Input:
[[103 124 124 151]
 [128 129 117 113]
 [113 115 113 149]]
Output: 151

Input:
[[124 129 129 128 129]
 [116 128 132 128 132]
 [158 128 119 129 120]]
Output: 129

Input:
[[142 133 131 116 124 109]
 [125 123 108 103 134 108]
 [128 125 153 128 114 138]]
Output: 109

Input:
[[138 139 118 130 149]
 [146 113 156 119 118]
 [136 120 140 103 120]]
Output: 149

Input:
[[145 126 143 108 100 156 112]
 [126 122 152 109 104 152 106]
 [142 100 100 105 142 111 105]]
Output: 112

Input:
[[120 108 116 112 142 143]
 [116 136 128 122 104 112]
 [118 150 130 121 138 119]]
Output: 143
---
[[103  99 157 101 113 158 101]
 [157 100 128 106 117 151 111]] Answer: 151

[[134 137 135 121 147 125 123]
 [114 112 115 138 125 131 120]
 [134 136 137 106 142 124 147]] Answer: 131

[[107 107 140 124 110]
 [112 114 120 139 123]
 [149 149 122 146 149]] Answer: 139

[[125 116 112 147 126]
 [122 138 119 151 131]
 [154 105 104 140 100]] Answer: 151

[[134 134 137 129]
 [131 130 148 110]
 [105 117 116 147]] Answer: 148

[[144 142 132 154 125 118]
 [135 139 139 143 130 119]] Answer: 130

[[135  99 145 141 109]
 [135  99 145 141 109]
 [135  99 128 140 134]] Answer: 141

[[127 120 142 128 144 115]
 [149 114 118 131 125 113]
 [105 112 143 123 147 117]] Answer: 125
---
139  101  123  112
142  101  118  106
-> 112

115  125  116  126  115  125
155  120  143  131  155  140
-> 125

138  121  144  110  109
138  139  119  111  103
-> 109

118  122  116  102
121  126  119  103
-> 102

110  102   99  115  127
109  111  136  117  100
-> 127

112  152  145  143  104  149  148
140  133  134  139  147  150  108
-> 148
---
[[132 143 115 124]
 [144 102 129 112]
 [145 103 118 116]] gives 129

[[117 146 138 120 121 135]
 [128 144 144 134 134 116]
 [151 151 130 107 155 119]] gives 134

[[157 117 141 119 106 135]
 [120 127 103 116 157 119]
 [133 107 152 151 141 136]] gives 157

[[134 128 132 121 124 140 130]
 [119 145 142 127 135 106 148]
 [131 146 136 117 103 112 107]] gives 106

[[121 107 133 115 124 133 104]
 [110 138 109 141 120 122 125]
 [124 137 145 125 125 124 135]] gives 122

[[123 107 106 128 114 124]
 [142 103 136 119 119 100]
 [131 135 148 143 124 123]] gives 119
---
[[125 132 134 129 128 128]
 [136 134 112 140 123  99]
 [135 124 117 136 126 124]] result: 112

[[123 109 106 120 111 111 123]
 [114 107 105 112  99  98 125]] result: 99

[[107 129 112 123 134 127 147]
 [115 118 118 151 143 146 132]
 [122 139  99 139 116 142 140]] result: 107

[149 147 148 146 141 126] result: 141

[[135 127  98 122]
 [135 126 101 122]] result: 101

[140  99 115 147] result: 115

[148 120 114 153 137 132 118] result: 118
---
[147 103 109 127 105 107 111] Out: 103
[151 156 117 130 119 124] Out: 156
[105 100 121 113 152] Out: 100
[ 99 122  99  99 122] Out: 122
[129 158 122 125 100] Out: 158
[121 130 106 121 120] Out: 130
[145 102 109 113 114 156] Out: 102
---
[141 134 124 100 118] Answer: 141
[144 134 129 154 126 128 127] Answer: 144
[151 119 134 142] Answer: 151
[140 129 107 140 127 156 137] Answer: 140
[144 156 134 117] Answer: 144
[117 113 121  98] Answer: 117
[101 147 120 138] Answer: 101
[127 140 151 128 129 137] Answer: 127
[148 152 127 139 130] Answer: 148
[121 106 106 121 104 106 112] Answer: 121
---
((133, 122, 128, 138, 126, 142, 128), (130, 134, 128, 124, 127, 133, 128), (135, 130, 128, 129, 125, 152, 128)) => 128
((156, 157, 116, 138), (155, 157, 117, 137), (155, 156, 117, 137)) => 116
((137, 149, 139, 124, 121, 133, 141), (137, 150, 142, 119, 116, 134, 146), (124, 143, 122, 128, 125, 119, 126)) => 139
((119, 124, 119, 136), (139, 150, 145, 122), (128, 135, 132, 118)) => 119
((156, 114, 117, 154, 114), (133, 121, 111, 127, 133), (124, 130, 136, 134, 143)) => 117
((133, 115, 127, 137, 131, 134, 127), (121, 121, 116, 148, 151, 118, 113), (127, 117, 122, 142, 141, 126, 120)) => 127
((131, 158, 126, 152), (119, 140, 132, 152), (126, 129, 128, 131)) => 126
((129, 119, 140, 110, 106), (104, 149, 151, 119, 111), (118, 115, 120, 129, 119)) => 140
---
[[120 139 133 120 120]
 [136 134 104 133 138]
 [102 128 113 147 117]] value 113

[[129 125 107 104 113 152 144]
 [153 147 135 134 129 142 111]
 [144 126 117 112 133 135 127]] value 133

[[128 128 126 127 130 128 128]
 [128 128 133 130 124 127 127]
 [128 151 132 135 130 113 116]] value 130

[[123 137 154 115 129 138 122]
 [120 144 126 113 141 141 144]
 [114 109 122 137 133 135 138]] value 133

[[106 110 122 141 132]
 [116 125 120 121 128]
 [132 134 139 110 148]] value 139

[[133 112 127 111 125 137]
 [135 107 127 111 124 136]
 [135 111 129 114 124 137]] value 114

[[112 112 142 114]
 [120 135 107 144]
 [103 120 155 112]] value 120

[[128 122 131 126 115]
 [127 125 136 113 107]
 [128 137 118 140 155]] value 118

[[108 132 123 120 126 112]
 [151 129 124 128 119 112]
 [147 120 119 124 134 104]] value 124
---
array([[149, 127, 143, 129],
       [119, 129, 121, 118],
       [155, 153, 120, 109]]): 149, 109

array([153, 127, 126, 150, 150]): 153, 150

array([118, 106, 141, 111,  98]): 118, 98

array([109, 116, 108, 100, 135, 106, 103]): 109, 103

array([[115, 127, 127, 132],
       [133, 123, 104, 125]]): 115, 125

array([[149, 116, 107, 131],
       [110, 144, 128, 155]]): 149, 155

array([110, 116, 112, 153, 101]): 110, 101

array([121, 109, 101, 110, 110]): 121, 110

array([138, 123, 129, 128, 127, 134, 150]): 138, 150

array([[143, 135, 144, 127],
       [120, 122, 115, 141],
       [152, 117, 102, 103]]): 143, 103
---
array([[102, 123, 129, 137, 146, 144],
       [122, 129, 130, 125, 130, 141],
       [121, 134, 130, 121, 147, 139]]) out 141

array([[148, 149, 120, 136],
       [149, 150, 119, 134]]) out 136

array([[127, 150, 134, 130, 138, 138, 134],
       [126, 121, 128, 131, 129, 128, 133]]) out 134

array([[124, 127, 124, 133, 128],
       [123, 145, 150, 133, 128],
       [137, 123, 103, 139, 118]]) out 128

array([[120, 129, 134, 132, 136, 136, 138],
       [120, 148, 138, 130, 142, 142, 139],
       [124, 151, 135, 128, 141, 140, 136]]) out 139

array([[124, 120, 135, 134, 146],
       [124, 133, 113,  99, 135]]) out 146

array([[133, 154, 157, 133],
       [135, 141, 141, 111]]) out 133

array([[124, 152, 122,  98],
       [135, 152, 103,  98],
       [110, 152, 103,  98]]) out 98

array([[110, 125, 108, 122, 110, 136, 128],
       [105, 139, 132, 118, 108, 141, 133]]) out 128

array([[148, 138, 109, 123, 138, 127, 151],
       [121, 133, 123, 105, 115, 115, 105]]) out 151
---
array([105, 116, 112, 110, 103, 121, 125])
105
array([145, 100, 135, 123])
145
array([124, 131, 111, 116, 103])
124
array([151, 150, 126, 148])
151
array([120, 157, 148, 137, 122, 121])
120
array([140, 118, 150, 142, 155])
140
array([118, 135,  99, 131, 101, 134, 110])
118
array([125, 120, 115, 124, 128, 103])
125
array([102, 114, 122, 152])
102
